Below is a small trained network, with its code and all its weights. Each question gives an input and a target symbol and asks what happens when units are switched off, that is, made to give their printed mean instead of their output.

import numpy as np


def w(rows, s, z=0):
    codes = np.array(rows[::2]) - 128.0
    scale = np.full(codes.shape[1], s)
    scale[-1] = z or s
    return codes * scale


def f(y):
    return y / 2 * (1 + np.tanh(0.7978845608 * (y + 0.044715 * y**3)))


def softmax(a):
    e = np.exp(a - a.max(-1, keepdims=True))
    return e / e.sum(-1, keepdims=True)


def log_softmax(a):
    a = a - a.max(-1, keepdims=True)
    return a - np.log(np.exp(a).sum(-1, keepdims=True))


def net(x, mask):
    ids = ['ΘΞΨαβζπστω'.index(c) for c in x.split()]
    T = len(ids)
    res = E[ids] + P[:T]
    u = 0
    for l in range(2):
        r = res
        for j in range(3):
            rows = slice(2 * j, 2 * j + 2)
            q, k, v = (r @ M[l][rows].T for M in (Q, K, V))
            z = softmax(np.where(np.tri(T) > 0, q @ k.T / 2**0.5, -1e9)) @ v
            o = O[l][rows]
            res = res + np.where(mask[u + j], z, o[:, -1]) @ o[:, :-1]
        u += 3
        y = f(res @ A[l][:, :-1].T + A[l][:, -1])
        res = res + np.where(mask[u : u + 8], y, B[l][:, -1]) @ B[l][:, :-1]
        u += 8
    return log_softmax(res[-1] @ U[:, :-1].T + U[:, -1])


Q, K, V, O, A, B = {}, {}, {}, {}, {}, {}
E = w([
[27,126,151],'Θ',
[177,163,115],'Ξ',
[96,122,122],'Ψ',
[81,173,113],'α',
[215,121,137],'β',
[36,239,250],'ζ',
[151,191,176],'π',
[208,158,177],'σ',
[146,78,117],'τ',
[117,166,179],'ω',
],0.016)
P = w([
[110,196,3],'0',
[108,78,202],'1',
[211,40,79],'2',
[144,220,10],'3',
[133,83,217],'4',
[222,52,73],'5',
[151,235,5],'6',
[141,84,213],'7',
[229,56,74],'8',
[159,242,2],'9',
[149,89,212],'10',
],0.0057)
Q[0] = w([
[56,100,154],'0.h0',
[152,181,137],'0.h0',
[165,81,121],'0.h1',
[81,139,7],'0.h1',
[124,149,90],'0.h2',
[121,155,138],'0.h2',
],0.02)
K[0] = w([
[106,185,53],'0.h0',
[93,13,140],'0.h0',
[146,78,162],'0.h1',
[3,68,29],'0.h1',
[153,75,92],'0.h2',
[144,182,143],'0.h2',
],0.015)
V[0] = w([
[175,128,151],'0.h0',
[126,166,82],'0.h0',
[42,77,125],'0.h1',
[64,89,2],'0.h1',
[88,73,177],'0.h2',
[214,150,142],'0.h2',
],0.0053)
O[0] = w([
[235,86,127,29],'0.h0',
[117,135,169,180],'0.h0',
[64,176,70,180],'0.h1',
[253,221,87,34],'0.h1',
[76,56,172,179],'0.h2',
[67,175,125,3],'0.h2',
],0.0033,0.0017)
A[0] = w([
[131,20,124,121],'0.n0',
[103,88,162,132],'0.n1',
[108,118,164,225],'0.n2',
[169,153,124,100],'0.n3',
[96,176,109,149],'0.n4',
[124,95,107,4],'0.n5',
[190,152,132,107],'0.n6',
[141,143,1,109],'0.n7',
],0.018,0.0028)
B[0] = w([
[99,255,154,177],'0.n0',
[182,122,166,214],'0.n1',
[138,76,114,253],'0.n2',
[97,125,180,134],'0.n3',
[76,159,87,253],'0.n4',
[105,150,159,111],'0.n5',
[83,117,201,153],'0.n6',
[249,119,94,198],'0.n7',
],0.019,0.0055)
Q[1] = w([
[140,69,72],'1.h0',
[153,92,153],'1.h0',
[251,45,136],'1.h1',
[140,128,140],'1.h1',
[234,174,212],'1.h2',
[153,132,172],'1.h2',
],0.016)
K[1] = w([
[180,108,110],'1.h0',
[183,145,160],'1.h0',
[81,200,8],'1.h1',
[121,132,138],'1.h1',
[80,197,51],'1.h2',
[133,159,146],'1.h2',
],0.018)
V[1] = w([
[223,240,111],'1.h0',
[119,162,253],'1.h0',
[128,158,70],'1.h1',
[117,123,103],'1.h1',
[114,93,154],'1.h2',
[178,139,178],'1.h2',
],0.0043)
O[1] = w([
[122,252,84,254],'1.h0',
[134,168,219,118],'1.h0',
[161,225,85,154],'1.h1',
[125,148,94,126],'1.h1',
[112,116,70,82],'1.h2',
[161,143,73,75],'1.h2',
],0.0046,0.003)
A[1] = w([
[65,109,73,2],'1.n0',
[108,155,108,158],'1.n1',
[53,99,164,82],'1.n2',
[103,103,112,75],'1.n3',
[79,97,207,232],'1.n4',
[119,161,154,110],'1.n5',
[171,95,93,37],'1.n6',
[164,109,247,102],'1.n7',
],0.015,0.0049)
B[1] = w([
[91,72,131,173],'1.n0',
[119,163,100,169],'1.n1',
[171,91,250,178],'1.n2',
[157,96,160,132],'1.n3',
[219,227,126,237],'1.n4',
[119,127,148,158],'1.n5',
[94,48,188,148],'1.n6',
[50,38,78,248],'1.n7',
],0.017,0.015)
U = w([
[69,110,84,185],'Θ',
[220,110,141,123],'Ξ',
[184,51,102,206],'Ψ',
[193,163,59,87],'α',
[110,2,149,2],'β',
[30,99,226,65],'ζ',
[160,184,154,147],'π',
[142,41,207,116],'σ',
[182,30,128,130],'τ',
[67,169,149,187],'ω',
],0.0079,0.0058)

Each question gives the input, a string of symbols that net reads in full, and the target symbol t.
The units are the heads (2 rows each of Q, K, V and O) and the neurons (one row each of A and B). Each row of codes is followed by its name. A weight is (code - 128) times the scale printed after its matrix; where a second scale follows, it is the last column's (O, A, B and U).
mask holds one flag per unit, layer by layer, with each layer's heads first. A switched-off unit (its flag False) gives its mean, the last column of its rows in O or B, instead of its output. The means were averaged over made-up inputs and are rounded, as every weight is.
A unit's drop is (log p(t) with every unit on - log p(t) with that unit switched off) / (log p(t) with every unit on - log p(t) with every unit switched off).
The circuit of an input: a set's keep is (log p(t) with only the set's units on - log p(t) with every unit switched off) / (log p(t) with every unit on - log p(t) with every unit switched off). Starting from the 12 units with the biggest drops (on a tie, the unit counted first), units are removed one at a time, each time the one whose removal leaves the highest keep (on an exact tie, the one counted first), for as long as the keep stays at least 0.8.
units of the circuit, in order: the units of the circuit, biggest drop first
unit that matters most: the unit with the biggest drop
top k neurons: the k neurons with the biggest drops, biggest first
top k neurons in layer l: the k neurons of layer l with the biggest drops, biggest first
which heads matter: for each layer, one digit per head in row order, 1 if its drop is at least 0.15 and else 0, layers parted by /
input Θ Ψ Θ Θ Θ, target Ξ: unit that matters most -> 0.n7
input ω Θ τ ζ Θ α Θ Θ α α, target α: units of the circuit, in order -> [0.n7, 1.n2]
input α Θ Θ ω Θ Θ β π α π, target π: top 2 neurons in layer 0 -> [0.n1, 0.n6]
input α Ψ α Ψ Θ Ξ, target β: top 3 neurons in layer 1 -> [1.n4, 1.n7, 1.n6]
input π Θ Θ τ Ψ Θ Θ ζ τ Θ, target Θ: top 2 neurons -> [1.n4, 0.n4]
input ω α β Ξ ζ α Θ Θ ζ Ξ, target Ξ: units of the circuit, in order -> [1.n7, 0.n7]
input ζ Θ β, target ζ: units of the circuit, in order -> [1.n7, 0.n0, 0.n6]
input Θ Θ Θ Θ ζ ζ ζ τ, target ω: top 2 neurons -> [0.n0, 1.n7]
input Ξ ω ω π Θ Θ Θ ζ ζ, target Ξ: which heads matter -> 010 / 000
input Θ α σ ζ π, target β: top 3 neurons -> [1.n7, 0.n4, 0.n6]
input β α Θ Ξ α Θ ζ Θ ζ, target π: top 4 neurons in layer 1 -> [1.n7, 1.n0, 1.n6, 1.n4]
input Θ Θ Θ Θ ζ β ζ Θ Ξ, target β: units of the circuit, in order -> [0.n6, 1.n4, 0.n4, 1.n7]
input Θ Θ Θ Θ Θ α α ω Ψ, target α: top 2 neurons -> [1.n7, 1.n2]
input σ ζ Θ, target π: units of the circuit, in order -> [1.n7]
input Θ Θ π Ξ Ξ Θ Θ ζ τ ω, target ω: top 2 neurons -> [1.n7, 0.n1]
input Θ π Θ ζ Θ Θ π Θ ζ τ τ, target ω: top 3 neurons -> [0.n0, 0.n7, 1.n7]
input Θ ζ Θ ζ Θ Ψ Θ ζ ζ ζ, target ζ: top 4 neurons -> [0.n4, 1.n2, 0.n7, 1.n0]
input α β τ α Θ α ω, target π: top 3 neurons in layer 1 -> [1.n7, 1.n0, 1.n6]
input Ψ Θ Θ Θ Θ Θ Ξ σ, target β: top 2 neurons in layer 0 -> [0.n4, 0.n6]
input α Θ Θ β ζ β ζ ζ, target σ: top 2 neurons -> [1.n7, 0.n7]
input π π π Θ α ζ Θ, target Θ: top 3 neurons -> [1.n4, 0.n4, 1.n0]
input Θ Ψ Θ π, target π: top neuron in layer 0 -> [0.n6]
input β Ξ π ζ Θ β ζ, target ζ: top 3 neurons -> [0.n4, 0.n7, 1.n2]
input ζ ζ Ψ α ω ζ α, target α: top 3 neurons in layer 1 -> [1.n7, 1.n2, 1.n1]
input π Θ π Ψ ζ Θ α Ψ Ψ ω, target ω: top 2 neurons in layer 0 -> [0.n1, 0.n4]
input Θ Θ τ ζ ω Θ Θ Θ ζ β, target β: top 4 neurons -> [0.n6, 0.n7, 1.n7, 1.n4]
input ω Θ ζ, target Ξ: top 2 neurons -> [1.n4, 0.n7]
